Each row comes from the steps of one walk. Every step used is in the known rows, and no mark comes twice. Write the walk behind each row, first mark first.
Known rows:
tori kopi didot bavukam tedet: -142  -73  33  -53  -14  -89  40  -37  -10  -9  -11  -21  97  55  -8  184  -167  -120  -85  -28  -59  58  50  35  -29  49  -98  28  168  72  99  17  8  -35  -125  -31  8  19  -26  -11  112  -80  255  -24  48  28  127  -141
topob tebi bavukam pirim tedet fumaz didot: -36  -69  -54  233  -15  158  16  -323  36  69  -23  -16  -19  271  -19  104  93  177  136  -27  -57  -37  -39  93  -27  37  297  -182  -243  403  23  41  56  -95  103  21  -74  -15  68  -91  -55  23  -300  -53  56  172  107  163
tebi topob pirim tedet: -129  -47  -16  292  -78  2  -76  -8  136  -35  49  217  -23  -79  -283  427  172  130  -1  -20  -40  54  37  218  14  46  -228  81  -216  342  99  161  -53  -14  -176  69  -287  99  -36  30  73  19  -146  133  116  46  156  44
fumaz bavukam tedet didot tori tebi topob pirim: -62  28  35  60  -43  226  -40  156  -72  25  142  130  -11  -318  -157  27  32  -80  -21  47  109  84  109  120  -59  53  -785  180  46  17  154  213  -64  65  -141  -9  -334  99  29  -23  -46  1  19  98  78  -79  -27  -8
pirim topob tebi bavukam tedet fumaz kopi: -41  -43  38  86  108  116  -85  38  -7  31  -64  294  -13  107  180  -222  119  -65  -9  3  -15  -3  110  196  76  129  502  51  -29  16  -25  -150  -40  109  227  9  165  39  38  -43  -197  -38  -137  -69  -37  47  73  -308
pirim tori tebi kopi didot bavukam tedet fumaz: -71  52  125  52  -99  183  2  -113  25  -3  -61  14  21  141  122  -75  -5  -90  53  -27  -79  -107  107  -30  17  118  -32  -60  144  -19  8  -63  -32  -122  196  -12  43  81  82  -47  17  46  27  -74  3  32  -106  -351
kopi didot pirim tori tebi: 88  24  154  -140  31  -360  91  100  -257  -35  51  -126  -92  129  -69  -55  -30  -187  -65  31  -25  -175  43  264  -32  -68  525  129  102  -329  116  53  72  -12  132  31  -254  36  -13  -54  -59  -10  -46  46  92  -207  -76  -35
topob pirim tori tebi: 57  9  179  -22  18  -302  25  70  -190  -6  99  -12  -93  -24  -178  189  54  -151  20  38  25  -132  18  338  -41  58  439  295  68  -303  181  14  19  -6  90  103  -322  127  15  -61  -113  40  -77  156  111  -183  -58  -192
tebi bavukam pirim topob kopi didot: 1  -70  -156  83  116  231  76  123  197  42  -148  -92  168  -147  -32  129  -32  181  -83  16  53  122  -13  -234  107  34  59  -220  -48  -122  -82  134  -25  142  -180  -60  103  -43  -144  77  22  10  95  47  26  135  128  140
pirim tedet bavukam fumaz: -118  52  127  59  -118  -128  -72  -31  265  -13  12  100  34  -23  26  115  120  137  22  -76  -40  -33  -19  -26  240  -27  -205  -7  25  253  -17  -405  -62  -170  85  20  -19  51  31  16  -35  78  -131  80  6  -109  17  53
tedet fumaz kopi didot: 26  -3  -184  53  113  81  51  38  -3  33  -17  -63  44  221  183  -366  -66  47  -63  -21  -129  -82  60  -256  64  147  744  -301  -105  -274  -63  119  -51  16  102  -64  203  -142  -29  22  68  -75  -57  -49  82  93  -90  12
didot pirim bavukam fumaz: -185  32  10  155  -36  -437  -23  349  52  -41  -17  -98  75  -95  95  166  87  9  -31  -79  40  -24  -101  56  301  -39  -57  14  -37  76  15  -312  -30  -102  -54  -9  -123  65  -16  25  -120  91  83  44  -143  -276  -72  -143
tedet bavukam pirim tori tebi didot: 7  15  181  15  -81  392  10  -114  -272  30  49  -197  -91  -95  -57  354  -55  -90  -230  -8  7  35  -104  79  16  -12  250  36  -102  -48  195  31  77  -22  -26  4  -164  48  39  -79  -113  6  -150  -59  65  -50  172  89
tebi bavukam didot tedet fumaz kopi: -26  -14  -64  28  44  -62  -53  -117  -56  11  -48  207  -88  208  229  -229  37  -25  85  -39  -20  -1  9  -41  20  70  544  -1  -61  41  -81  -20  1  7  201  -14  184  1  31  -62  -99  -127  -123  -71  -77  65  -26  -194
pirim tori tebi topob kopi: 174  -22  141  61  -44  335  -41  124  59  5  -17  104  -2  -233  -152  422  191  15  -42  49  175  113  -25  126  126  131  -103  303  15  107  0  37  -71  56  -92  63  -44  44  -70  -4  -82  -8  -242  109  40  34  131  -73
tebi bavukam pirim tedet didot: -85  -1  -27  218  -35  316  24  -303  -147  -72  -84  10  -3  20  1  270  14  156  217  -2  -99  24  -30  -108  40  -163  -302  -267  -255  174  -23  17  -4  -148  21  -11  -90  1  18  41  192  27  -14  14  59  -39  47  193
topob pirim bavukam tedet fumaz didot tori: 36  15  -178  76  -8  -16  16  -179  -192  58  135  -96  -57  70  -21  46  -33  -56  153  -4  -38  -75  -7  -91  -291  108  -181  29  -132  -13  -79  90  32  -46  -190  24  -120  -19  157  49  -1  62  146  17  -63  64  -180  -87
kopi didot tedet fumaz bavukam pirim tori: -202  24  72  -43  -21  -75  151  -12  -12  -10  -113  -95  2  144  41  45  -63  -53  -25  -2  -96  15  -71  17  -121  107  422  -99  -29  -52  -101  66  155  -32  49  -28  -37  53  -13  -45  -27  -4  164  23  -51  -114  253  -142
kopi didot tedet bavukam pirim: -150  -36  19  -44  -24  -290  -37  194  105  24  11  -67  46  77  -8  -144  -177  33  -72  -42  -67  93  -102  -216  107  -196  -475  -152  71  -129  41  30  97  219  -55  -61  -128  147  -27  101  73  -29  122  48  -4  -14  295  68
tedet kopi didot pirim topob tebi tori: 124  -94  162  89  22  404  -2  295  -37  -83  17  -146  -33  -18  36  -35  -74  4  -30  36  105  49  102  383  107  36  367  -4  -70  -108  28  -86  -16  93  -81  -28  -22  134  11  6  -78  35  -14  -90  -60  129  57  -524
topob pirim tedet didot bavukam fumaz kopi: -122  -42  -88  21  42  23  -88  96  -95  -8  -42  259  -38  48  129  -272  108  -38  42  1  -34  4  -10  99  4  5  32  108  33  206  -12  -147  -13  -93  145  -20  98  -102  16  -13  -46  -87  -58  15  -45  -49  -108  10
bavukam pirim tedet fumaz didot: -22  -27  -88  245  19  163  39  -358  -40  54  -2  -76  -61  361  -102  93  78  144  55  -56  -132  -77  -119  -14  -41  59  403  -207  -261  341  24  85  77  -146  134  20  -67  -37  66  -51  -3  2  -299  -17  64  124  22  159
fumaz tedet didot kopi: 173  42  45  -19  95  273  32  -129  -59  -106  -46  -118  -16  115  84  -194  -35  28  86  -9  -61  65  -141  -136  -82  -3  100  -207  -125  -277  -120  71  -1  -81  304  49  180  -159  -11  36  298  -112  -20  -154  -21  -45  -141  154
pirim tori tebi bavukam fumaz kopi didot tedet: -52  -12  -82  -212  -18  -244  65  -128  16  1  -44  84  -4  281  87  -226  -116  28  19  -9  10  53  78  75  -93  -91  517  6  60  20  -27  127  14  13  -83  -15  107  -38  -77  -90  -14  -31  49  70  -15  -24  -26  81
topob kopi didot tori tebi bavukam: 144  -68  8  -72  -106  -284  3  -8  48  77  34  -153  49  -240  66  198  22  -2  208  -10  182  -52  114  97  -40  -36  146  100  15  -218  26  70  -58  141  -158  -21  19  31  13  -40  -86  11  83  -46  30  59  -1  148
tori kopi didot bavukam fumaz: -130  35  -8  -22  -74  -232  -7  179  79  0  -17  -175  70  -67  108  -150  -39  64  -74  -33  0  -11  -46  -42  86  38  -34  -66  136  106  40  -233  -31  -149  18  -49  112  -79  -37  -15  18  16  120  -56  -63  -101  -89  -26
fumaz didot tori kopi: 160  11  -154  12  112  106  -35  -126  -261  16  96  -238  -107  -70  -194  295  -72  -56  -7  47  -2  -61  -156  -118  -381  55  629  89  -103  -38  35  19  51  -75  -112  74  146  -40  75  -28  64  -52  26  -138  -53  55  -41  19
bavukam didot pirim tedet fumaz kopi: -34  -13  -72  110  98  -52  -50  -62  -91  -22  -61  274  -130  228  122  -250  98  -82  19  -17  -118  -84  -2  -15  35  34  422  -39  -78  136  -75  -41  10  -71  289  4  66  -51  32  -2  -23  -115  -223  -75  -25  26  -57  -110
kopi didot bavukam pirim: -178  -80  -25  22  -31  -473  13  362  -40  28  -8  -262  73  21  36  -194  -159  -40  -116  -30  -66  53  -108  -33  68  -72  -399  -149  55  -164  102  106  113  204  -63  -105  -110  21  -65  108  88  -56  273  -37  -13  -13  262  12
tedet didot bavukam fumaz: -124  64  71  44  -117  -134  -26  92  -84  -50  12  -111  36  -37  202  -111  22  76  49  -45  -8  -5  -64  -8  174  5  -386  -31  44  129  4  -320  -30  -203  89  -57  26  -47  23  10  17  15  112  -8  -77  -160  -164  -104
pirim tori kopi didot tedet fumaz: -41  107  -45  73  -29  -6  5  -165  5  -38  -32  -35  -58  222  80  -185  -94  106  57  -24  -117  -56  -13  -252  -102  74  467  -224  -19  -62  -102  55  -21  -101  97  27  84  80  29  -19  105  27  -19  -67  -58  5  -171  -357
topob kopi didot tedet bavukam: 11  -37  8  -151  -29  6  -51  -86  165  -28  34  160  74  60  105  49  -73  95  58  -77  -37  101  -13  -314  30  -85  -339  -6  108  -136  -151  40  22  85  -132  -18  12  104  22  40  58  -139  70  45  26  144  53  41
pirim topob bavukam fumaz tedet kopi didot tori: 134  52  -120  -155  -3  -8  44  -97  74  -26  72  -65  21  -82  35  -256  -107  16  41  66  -8  -70  111  -168  -167  -3  -480  -46  -5  -146  -157  71  -16  68  -114  -14  168  -161  21  127  162  84  303  5  -26  86  -186  64
topob tebi kopi didot pirim: -9  -46  -118  103  70  -110  -31  534  -60  -74  20  -181  95  86  150  -54  -146  -31  -123  23  10  -35  -14  -201  218  -155  53  -137  -61  -170  54  32  15  101  -74  -128  -19  28  -57  48  161  -109  87  -86  6  80  7  17
pirim topob kopi didot bavukam fumaz tedet: -82  8  5  -206  6  -277  39  -32  294  -10  3  165  8  29  9  -202  93  100  3  -73  -43  42  -21  167  74  43  -148  -52  -32  302  6  4  19  -12  64  32  102  -155  -75  -59  20  30  -68  39  -19  -25  5  264
pirim topob kopi didot tori: 167  25  -196  -51  63  -83  49  51  -79  13  71  -128  22  -108  -12  -40  -75  0  2  51  1  5  21  -216  -184  95  -174  -10  -71  -307  -179  98  -37  111  -297  -13  90  -115  -7  167  103  44  274  41  -38  102  -124  -17
tedet kopi didot tori tebi bavukam fumaz: 35  49  82  1  -163  -148  -10  50  222  39  -11  -216  64  -152  85  -95  4  90  105  5  174  -108  61  20  156  -74  -45  -6  77  38  66  -276  -117  -73  70  -43  132  -20  -5  -33  -22  148  21  -13  -20  -119  -137  105

Write each row's walk:
-49  74  85  -109  -104  -17  -68  32  245  4  9  49  67  23  84  -91  9  76  -9  -48  49  3  9  -125  218  -113  -277  31  171  82  25  -301  -71  -105  58  -18  98  53  9  -44  -52  69  -72  68  -23  -63  -89  99
tori tebi kopi didot tedet bavukam fumaz
-115  -6  14  -72  192  97  -5  113  -25  -2  -109  93  23  39  -95  -255  44  41  -294  -31  -74  126  -41  118  -36  -108  -163  -90  0  -197  -43  58  161  285  38  -31  -24  82  -67  69  -223  -25  132  9  -79  -29  266  40
fumaz kopi didot tedet bavukam pirim topob
-77  -48  -127  -100  85  -247  72  -4  134  -16  -69  150  91  82  -54  -27  -105  39  -74  -14  26  234  -82  -96  -19  -53  -205  10  47  32  -101  239  20  162  -256  -26  63  19  -137  32  41  -65  186  93  -50  79  90  28
fumaz bavukam pirim topob kopi didot tedet
-105  59  143  -3  -128  -40  -77  2  139  -7  15  84  -23  -69  10  -4  68  51  -74  -53  -8  -32  -21  -3  210  -164  -380  -2  97  305  59  -335  -35  -165  97  -6  -117  41  35  -16  -56  68  -194  8  2  -148  -44  174
tori tebi didot pirim tedet bavukam fumaz
-43  77  1  -41  96  328  11  -23  -191  -95  -85  -105  -128  -42  -100  213  -66  -3  -14  60  -57  -79  -133  -102  -233  -74  747  -74  -23  144  19  -111  106  -251  154  62  67  12  13  -109  113  -29  -62  -120  -85  -187  -19  -36
bavukam fumaz tedet didot pirim tori kopi
56  -18  -23  -158  1  422  89  -2  245  47  -78  36  71  -66  -62  -68  -22  101  -64  35  13  82  79  -173  24  17  -189  -168  62  17  -50  252  -3  60  -70  -16  5  -109  -100  -7  75  9  -138  63  117  91  167  364
fumaz tedet bavukam pirim tori tebi topob kopi didot
105  -40  -10  55  118  242  -34  94  -16  16  -126  112  30  -350  -145  213  118  34  39  73  159  146  -91  -11  6  -73  -570  146  39  -43  -90  -24  -8  180  -100  27  -6  64  -57  106  -103  64  53  72  -93  27  40  -28
tedet didot tori tebi bavukam pirim topob kopi
195  50  18  -201  27  -399  35  -78  -182  61  142  13  -95  77  -40  -418  -64  -262  22  52  -18  -165  155  135  -136  -6  29  137  170  -356  81  73  -80  70  60  44  -65  -75  53  24  -18  77  -3  19  88  -83  -249  -8
bavukam tedet fumaz kopi didot tori tebi
218  20  103  -225  3  -356  77  -109  -78  18  133  -35  -22  -30  -100  -212  -66  -303  26  52  58  -131  99  156  -132  -20  -278  246  195  -353  75  107  -66  72  13  27  -29  -68  40  12  39  31  132  -1  109  -64  -186  83
fumaz bavukam tedet kopi didot tori tebi
178  -3  -8  -14  24  323  -82  -6  -66  25  26  -7  44  -123  -73  396  169  -125  -7  43  150  -44  37  165  35  -12  -61  340  5  -33  99  -88  -19  15  -36  26  193  11  55  -79  -201  60  -25  20  -31  168  -83  92
pirim topob bavukam fumaz didot tori tebi kopi
82  25  -162  60  79  130  -47  -196  -170  33  21  -144  -140  -43  -250  144  -54  -36  29  62  -51  -70  -142  -137  -421  -20  343  -20  -65  136  18  38  54  -92  -34  86  96  -25  83  -4  99  27  -41  -158  -71  48  -21  53
bavukam pirim tedet fumaz didot tori kopi
151  6  88  -4  -60  263  -5  -134  159  25  -41  309  -33  -316  -130  248  223  -59  53  52  171  140  26  56  23  123  -745  275  93  314  -104  92  -103  -29  -67  62  -37  -43  -28  -10  -76  0  -225  29  5  89  40  71
pirim tedet fumaz bavukam didot tori tebi topob kopi
111  -43  63  -190  -103  53  -25  -103  93  3  121  211  48  -295  33  116  19  -25  14  60  78  47  293  149  75  0  -693  183  126  96  -6  255  -22  174  -123  22  -73  -49  -7  -5  -57  -31  43  52  106  152  50  56
fumaz tedet kopi didot tori tebi topob bavukam
